Below are the code and all the weights of a small trained network. Each question names an input and a class and asks about switching units off, where a switched-off unit gives its printed mean instead of its output.

import numpy as np


def w(rows, s, z=0):
    codes = np.array(rows[::2]) - 128.0
    scale = np.full(codes.shape[1], s)
    scale[-1] = z or s
    return codes * scale


def f(y):
    return np.maximum(y, 0)


def log_softmax(a):
    a = a - a.max(-1, keepdims=True)
    return a - np.log(np.exp(a).sum(-1, keepdims=True))


def net(x, mask):
    res = np.array(x, float).reshape(1, 4) / 4 @ E
    y = f(res @ A[0][:, :-1].T + A[0][:, -1])
    res = res + np.where(mask, y, B[0][:, -1]) @ B[0][:, :-1]
    return log_softmax(res[-1] @ U[:, :-1].T + U[:, -1])


A, B = {}, {}
E = w([
[15,195,2,168,163,110],'x0',
[189,25,23,115,149,206],'x1',
[168,228,150,111,223,254],'x2',
[128,128,127,128,128,128],'x3',
],0.0037)
A[0] = w([
[103,146,95,133,133,127,154],'N1',
[138,154,133,126,142,159,109],'N2',
[161,61,57,126,138,173,15],'N3',
[92,193,198,131,117,75,36],'N4',
[89,157,75,135,137,124,152],'N5',
[142,168,136,124,151,177,106],'N6',
[105,147,94,133,134,124,154],'N7',
[158,66,62,123,137,170,13],'N8',
[170,94,190,124,122,139,155],'N9',
[145,174,136,123,155,181,104],'N10',
[155,70,68,125,136,168,21],'N11',
[162,102,180,126,119,141,154],'N12',
[88,209,210,130,118,67,17],'N13',
[72,168,52,138,142,121,155],'N14',
[146,179,137,122,155,188,102],'N15',
[147,82,83,131,127,150,27],'N16',
[85,159,69,136,139,123,152],'N17',
[144,114,153,128,124,135,146],'N18',
[214,62,253,125,113,154,161],'N19',
[156,207,142,120,171,222,99],'N20',
[150,112,158,129,123,135,146],'N21',
[74,168,53,138,143,121,155],'N22',
[98,29,100,125,62,6,3],'N23',
],0.011,0.00064)
B[0] = w([
[131,135,96,118,127,127,157],'N1',
[124,104,139,137,125,110,158],'N2',
[136,173,197,124,128,169,197],'N3',
[147,164,193,125,132,184,193],'N4',
[133,139,77,110,127,128,174],'N5',
[118,89,145,144,124,101,176],'N6',
[130,137,97,118,129,126,157],'N7',
[136,171,193,126,128,165,191],'N8',
[124,145,67,114,130,125,191],'N9',
[117,84,146,148,124,98,182],'N10',
[133,167,188,124,127,163,186],'N11',
[124,141,78,116,129,127,181],'N12',
[150,174,204,124,131,192,204],'N13',
[136,144,55,101,127,126,193],'N14',
[116,82,148,151,124,94,187],'N15',
[129,155,172,130,130,155,168],'N16',
[132,141,71,109,125,127,179],'N17',
[126,135,104,124,128,127,154],'N18',
[121,163,6,97,130,121,254],'N19',
[109,55,160,162,120,74,221],'N20',
[127,136,99,120,129,126,159],'N21',
[135,146,56,104,126,126,192],'N22',
[111,26,166,178,135,62,238],'N23',
],0.026,0.0061)
U = w([
[132,156,1,75,128,118,255],'0',
[91,16,161,196,125,58,110],'1',
[163,195,213,120,131,222,10],'2',
],0.0084,0.00033)

Each question gives the input, the list of numbers given to net, and the class t.
The units are the neurons (one row each of A and B). Each row of codes is followed by its name. A weight is (code - 128) times the scale printed after its matrix; where a second scale follows, it is the last column's (A, B and U).
mask holds one flag per neuron, in row order. A switched-off neuron (its flag False) gives its mean, the last column of its row in B, instead of its output. The means were averaged over made-up inputs and are rounded, as every weight is.
A unit's drop is (log p(t) with every unit on - log p(t) with that unit switched off) / (log p(t) with every unit on - log p(t) with every unit switched off).
The circuit of an input: a set's keep is (log p(t) with only the set's units on - log p(t) with every unit switched off) / (log p(t) with every unit on - log p(t) with every unit switched off). Starting from the 12 units with the biggest drops (on a tie, the unit counted first), units are removed one at a time, each time the one whose removal leaves the highest keep (on an exact tie, the one counted first), for as long as the keep stays at least 0.8.
circuit, biggest first: the units of the circuit, biggest drop first
unit that matters most: the unit with the biggest drop
top k neurons: the k neurons with the biggest drops, biggest first
drop when u is switched off: that unit's drop, to one decimal
input [-7,7,8,-4], class 1: unit that matters most	N20
input [-7,0,7,-7], class 0: top 3 neurons	[N19, N23, N9]
input [-7,4,-7,0], class 0: top 3 neurons	[N19, N20, N9]
input [0,1,2,5], class 1: circuit, biggest first	[N19, N13]
input [4,5,-3,-7], class 2: top 3 neurons	[N19, N3, N8]
input [-8,-6,7,1], class 0: top 3 neurons	[N19, N23, N9]
input [1,2,2,1], class 1: top 3 neurons	[N19, N13, N4]
input [-8,-3,7,-4], class 0: top 3 neurons	[N19, N23, N9]
input [-8,-8,1,2], class 0: top 3 neurons	[N19, N9, N3]
input [0,-5,-4,4], class 2: top 3 neurons	[N13, N20, N4]
input [5,-7,5,0], class 2: top 2 neurons	[N13, N4]
input [-6,7,0,5], class 2: top 4 neurons	[N3, N8, N11, N16]
input [-5,3,6,-4], class 1: top 3 neurons	[N20, N15, N10]
input [-6,-4,-2,-1], class 0: circuit, biggest first	[N19]
input [1,-7,8,8], class 1: drop when N15 is switched off	0.1
input [-7,-8,-3,-5], class 2: drop when N13 is switched off	4.8
input [-8,-8,1,5], class 0: drop when N19 is switched off	5.2
